Below is a small trained network, with its code and all its weights. Each question gives an input and a class and asks what happens when units are switched off, that is, made to give their printed mean instead of their output.

import numpy as np


def w(rows, s, z=0):
    codes = np.array(rows[::2]) - 128.0
    scale = np.full(codes.shape[1], s)
    scale[-1] = z or s
    return codes * scale


def f(y):
    return y / 2 * (1 + np.tanh(0.7978845608 * (y + 0.044715 * y**3)))


def log_softmax(a):
    a = a - a.max(-1, keepdims=True)
    return a - np.log(np.exp(a).sum(-1, keepdims=True))


def net(x, mask):
    res = np.array(x, float).reshape(1, 5) / 4 @ E
    y = f(res @ A[0][:, :-1].T + A[0][:, -1])
    res = res + np.where(mask, y, B[0][:, -1]) @ B[0][:, :-1]
    return log_softmax(res[-1] @ U[:, :-1].T + U[:, -1])


A, B = {}, {}
E = w([
[77,173,53,25,182],'x0',
[82,26,155,145,232],'x1',
[139,165,255,36,163],'x2',
[128,128,129,128,127],'x3',
[127,124,125,128,128],'x4',
],0.007)
A[0] = w([
[95,64,150,166,242,24],'neuron 1',
[163,174,253,59,172,13],'neuron 2',
[109,86,2,203,118,13],'neuron 3',
[163,214,119,126,54,36],'neuron 4',
[171,116,194,201,100,62],'neuron 5',
[107,152,57,52,174,1],'neuron 6',
[138,87,40,175,109,52],'neuron 7',
[200,200,113,105,56,56],'neuron 8',
[167,148,198,72,162,54],'neuron 9',
[202,94,191,226,86,101],'neuron 10',
[208,96,187,190,99,70],'neuron 11',
[114,75,136,149,249,115],'neuron 12',
[185,209,115,119,60,88],'neuron 13',
],0.0074,0.0057)
B[0] = w([
[134,60,90,72,51,202],'neuron 1',
[80,166,203,211,34,213],'neuron 2',
[96,155,205,202,55,205],'neuron 3',
[125,71,112,69,63,165],'neuron 4',
[47,124,51,41,166,163],'neuron 5',
[1,163,40,34,204,152],'neuron 6',
[42,161,233,163,55,170],'neuron 7',
[133,44,92,73,69,179],'neuron 8',
[77,163,183,145,26,165],'neuron 9',
[102,165,49,89,210,226],'neuron 10',
[38,167,68,78,200,175],'neuron 11',
[169,70,153,107,88,252],'neuron 12',
[152,72,123,87,98,193],'neuron 13',
],0.0088,0.0038)
U = w([
[59,192,199,191,63,48],'0',
[51,189,74,54,209,46],'1',
[210,2,131,67,82,28],'2',
[185,161,146,141,154,254],'3',
[191,165,142,138,155,249],'4',
],0.0099,0.0091)

Each question gives the input, the list of numbers given to net, and the class t.
The units are the neurons (one row each of A and B). Each row of codes is followed by its name. A weight is (code - 128) times the scale printed after its matrix; where a second scale follows, it is the last column's (A, B and U).
mask holds one flag per neuron, in row order. A switched-off neuron (its flag False) gives its mean, the last column of its row in B, instead of its output. The means were averaged over made-up inputs and are rounded, as every weight is.
A unit's drop is (log p(t) with every unit on - log p(t) with that unit switched off) / (log p(t) with every unit on - log p(t) with every unit switched off).
The circuit of an input: a set's keep is (log p(t) with only the set's units on - log p(t) with every unit switched off) / (log p(t) with every unit on - log p(t) with every unit switched off). Starting from the 12 units with the biggest drops (on a tie, the unit counted first), units are removed one at a time, each time the one whose removal leaves the highest keep (on an exact tie, the one counted first), for as long as the keep stays at least 0.8.
circuit, biggest first: the units of the circuit, biggest drop first
unit that matters most: the unit with the biggest drop
k most important neurons: the k neurons with the biggest drops, biggest first
drop when u is switched off: that unit's drop, to one decimal
input [3,3,-6,6,-1], class 0: 2 most important neurons -> neuron 3; neuron 7
input [4,7,8,-8,-6], class 0: circuit, biggest first -> neuron 2
input [0,5,3,2,5], class 2: circuit, biggest first -> neuron 12; neuron 1
input [-5,4,-4,4,4], class 1: circuit, biggest first -> neuron 10; neuron 11
input [-5,5,1,5,3], class 1: circuit, biggest first -> neuron 10; neuron 11; neuron 5
input [1,-5,2,3,0], class 2: circuit, biggest first -> neuron 8; neuron 13; neuron 4
input [7,-8,5,-3,6], class 2: circuit, biggest first -> neuron 8; neuron 13
input [-6,-7,4,-7,-1], class 2: 3 most important neurons -> neuron 8; neuron 13; neuron 4
input [0,8,0,-5,1], class 2: 2 most important neurons -> neuron 1; neuron 12
input [5,8,-2,1,2], class 2: 2 most important neurons -> neuron 12; neuron 1
input [5,-6,-1,3,1], class 2: 2 most important neurons -> neuron 8; neuron 13
input [1,8,1,-2,3], class 2: 2 most important neurons -> neuron 1; neuron 12
input [-5,0,8,1,-8], class 0: 2 most important neurons -> neuron 2; neuron 9
input [3,4,-8,6,-2], class 0: unit that matters most -> neuron 3
input [-6,-3,-4,-1,5], class 1: 3 most important neurons -> neuron 10; neuron 11; neuron 5
input [3,6,3,-4,6], class 2: 2 most important neurons -> neuron 12; neuron 1
input [-2,-3,-6,0,4], class 0: 2 most important neurons -> neuron 7; neuron 3
input [1,6,7,0,-6], class 0: 2 most important neurons -> neuron 2; neuron 9
input [-8,4,-6,2,5], class 1: 3 most important neurons -> neuron 10; neuron 11; neuron 5
input [6,5,-8,-2,-5], class 0: circuit, biggest first -> neuron 3
input [1,4,-6,6,3], class 0: 2 most important neurons -> neuron 3; neuron 7
input [-6,5,3,-3,1], class 1: drop when neuron 10 is switched off -> 0.3
input [-7,2,-2,7,-5], class 1: drop when neuron 10 is switched off -> 0.1
input [0,7,7,-2,5], class 0: drop when neuron 13 is switched off -> 0.1
